Here is a tiny trained network, its code and every weight. The questions are about switching its units off for an input and a class, where a switched-off unit gives its printed mean instead of its output.

import numpy as np


def w(rows, s, z=0):
    codes = np.array(rows[::2]) - 128.0
    scale = np.full(codes.shape[1], s)
    scale[-1] = z or s
    return codes * scale


def f(y):
    return np.maximum(y, 0)


def log_softmax(a):
    a = a - a.max(-1, keepdims=True)
    return a - np.log(np.exp(a).sum(-1, keepdims=True))


def net(x, mask):
    res = np.array(x, float).reshape(1, 7) / 4 @ E
    y = f(res @ A[0][:, :-1].T + A[0][:, -1])
    res = res + np.where(mask, y, B[0][:, -1]) @ B[0][:, :-1]
    return log_softmax(res[-1] @ U[:, :-1].T + U[:, -1])


A, B = {}, {}
E = w([
[157,96,33,188,137,88,202,204,65,192],'x0',
[25,144,162,57,96,76,168,182,92,105],'x1',
[103,71,68,52,155,216,97,146,43,117],'x2',
[174,143,159,91,70,100,4,217,92,159],'x3',
[192,96,119,94,50,153,188,186,198,42],'x4',
[128,126,129,129,129,127,128,129,127,127],'x5',
[121,145,113,139,116,132,119,125,124,120],'x6',
],0.012)
A[0] = w([
[82,118,114,153,183,102,139,72,109,135,61],'n0',
[139,158,169,184,148,47,156,135,184,151,87],'n1',
[122,70,129,94,112,212,55,189,70,151,128],'n2',
[130,134,155,126,130,116,135,108,95,98,61],'n3',
[9,125,158,73,78,115,175,153,125,135,11],'n4',
[142,87,28,176,119,64,194,180,81,174,93],'n5',
[33,140,148,104,81,64,151,171,105,117,120],'n6',
[153,90,95,168,94,98,181,157,112,122,82],'n7',
[192,104,128,174,107,173,88,93,161,182,108],'n8',
[202,131,61,173,147,184,114,69,163,143,43],'n9',
[77,114,130,135,202,113,152,73,110,147,30],'n10',
[100,129,213,67,103,180,71,28,195,62,41],'n11',
[90,124,103,154,131,146,146,124,147,104,15],'n12',
[207,59,113,142,122,200,102,62,117,159,83],'n13',
[92,102,90,130,169,156,222,66,168,117,2],'n14',
[153,125,185,193,55,41,81,132,135,134,76],'n15',
[116,147,160,123,130,105,80,78,87,182,31],'n16',
[40,148,99,43,120,92,174,152,119,142,71],'n17',
[176,179,186,169,114,20,154,86,184,133,71],'n18',
[175,116,176,205,126,200,77,158,124,154,37],'n19',
[117,79,118,98,145,186,141,109,83,122,38],'n20',
[191,151,113,85,87,79,50,189,122,188,13],'n21',
[106,176,134,167,82,42,167,116,219,168,60],'n22',
[107,88,51,55,157,195,115,114,117,125,90],'n23',
[62,166,151,159,209,81,70,82,62,221,18],'n24',
[163,114,97,133,118,95,162,137,92,164,101],'n25',
[176,92,101,82,87,136,148,137,161,76,8],'n26',
[185,114,91,93,73,133,187,173,189,12,63],'n27',
[75,91,119,187,128,190,237,55,141,104,52],'n28',
[85,97,54,82,141,221,120,133,100,111,92],'n29',
],0.011,0.0037)
B[0] = w([
[143,110,145,104,82,153,135,161,181,129,186],'n0',
[66,141,88,87,145,126,175,88,88,106,205],'n1',
[69,142,112,98,80,100,182,82,107,88,209],'n2',
[133,113,133,119,148,131,108,129,115,137,138],'n3',
[144,92,140,176,168,110,115,154,151,111,209],'n4',
[83,203,192,135,183,178,41,96,123,211,239],'n5',
[174,74,155,244,169,83,75,166,177,92,212],'n6',
[130,155,142,145,133,163,116,98,128,176,185],'n7',
[150,83,149,201,135,97,122,149,151,72,186],'n8',
[126,81,142,177,185,101,87,170,176,87,192],'n9',
[169,147,126,112,102,136,150,141,133,127,191],'n10',
[96,205,196,158,173,175,44,86,120,231,249],'n11',
[147,155,121,121,100,106,112,130,131,124,154],'n12',
[158,116,140,170,163,101,140,130,136,90,187],'n13',
[131,119,182,77,62,67,93,164,95,150,225],'n14',
[112,149,115,69,99,105,183,96,83,88,203],'n15',
[173,107,102,116,108,160,135,185,121,150,178],'n16',
[146,107,114,185,180,98,113,139,159,95,209],'n17',
[85,105,54,124,145,128,152,78,83,107,225],'n18',
[130,88,165,139,157,89,107,167,162,127,171],'n19',
[89,132,98,113,144,131,174,119,74,96,177],'n20',
[126,154,199,87,66,84,107,146,97,156,206],'n21',
[102,135,88,110,150,134,179,85,88,76,213],'n22',
[92,160,93,115,142,118,192,58,99,74,202],'n23',
[182,101,56,100,97,202,171,196,163,133,235],'n24',
[112,146,141,143,143,151,101,103,133,152,174],'n25',
[158,98,107,146,105,161,186,140,125,158,185],'n26',
[183,109,88,124,93,193,198,180,175,149,236],'n27',
[121,133,150,80,55,70,77,144,123,130,242],'n28',
[77,134,97,113,143,124,166,99,83,100,209],'n29',
],0.011,0.019)
U = w([
[73,133,83,111,160,101,176,75,91,59,155],'0',
[104,173,161,153,200,183,85,102,126,205,52],'1',
[154,86,136,204,203,44,118,169,158,55,106],'2',
[180,109,85,120,84,217,175,185,153,133,59],'3',
[120,140,161,78,39,10,109,153,112,117,250],'4',
],0.012,0.0015)

Each question gives the input, the list of numbers given to net, and the class t.
The units are the neurons (one row each of A and B). Each row of codes is followed by its name. A weight is (code - 128) times the scale printed after its matrix; where a second scale follows, it is the last column's (A, B and U).
mask holds one flag per neuron, in row order. A switched-off neuron (its flag False) gives its mean, the last column of its row in B, instead of its output. The means were averaged over made-up inputs and are rounded, as every weight is.
A unit's drop is (log p(t) with every unit on - log p(t) with that unit switched off) / (log p(t) with every unit on - log p(t) with every unit switched off).
The circuit of an input: a set's keep is (log p(t) with only the set's units on - log p(t) with every unit switched off) / (log p(t) with every unit on - log p(t) with every unit switched off). Starting from the 12 units with the biggest drops (on a tie, the unit counted first), units are removed one at a time, each time the one whose removal leaves the highest keep (on an exact tie, the one counted first), for as long as the keep stays at least 0.8.
circuit, biggest first: the units of the circuit, biggest drop first
k most important neurons: the k neurons with the biggest drops, biggest first
drop when u is switched off: that unit's drop, to one decimal
input [5,-5,-1,7,-4,2,-1], class 4: circuit, biggest first	[n21]
input [-5,7,-2,-1,-2,3,-6], class 2: 2 most important neurons	[n6 n5]
input [1,-8,7,1,-5,-5,-3], class 2: 4 most important neurons	[n9 n13 n8 n19]
input [-5,-5,7,-4,7,4,-4], class 0: 3 most important neurons	[n23 n29 n24]
input [-5,3,-7,-4,8,-1,2], class 3: 3 most important neurons	[n27 n26 n23]
input [-4,-4,7,-8,0,-4,-4], class 4: 2 most important neurons	[n14 n28]
input [-3,5,-2,0,-5,-1,4], class 2: 3 most important neurons	[n6 n27 n4]
input [8,-1,-6,8,-1,3,0], class 1: 3 most important neurons	[n5 n28 n14]
input [4,-6,1,6,-7,2,3], class 3: 2 most important neurons	[n24 n6]
input [-1,-5,-2,7,-5,5,1], class 4: 2 most important neurons	[n21 n27]
input [-6,5,4,5,-5,5,-5], class 1: 3 most important neurons	[n11 n28 n27]
input [7,-7,4,4,5,-2,-5], class 1: 3 most important neurons	[n5 n7 n6]
input [8,-1,8,3,6,6,5], class 0: 3 most important neurons	[n2 n11 n23]
input [-4,8,6,-4,-4,-7,1], class 2: circuit, biggest first	[n6]
input [6,1,3,6,-5,3,6], class 1: 3 most important neurons	[n5 n28 n14]
input [-3,0,3,4,4,-5,3], class 3: drop when n15 is switched off	0.5
input [-6,6,8,8,-6,-8,3], class 0: drop when n1 is switched off	0.0
input [4,1,0,-3,-8,2,8], class 3: drop when n24 is switched off	0.5
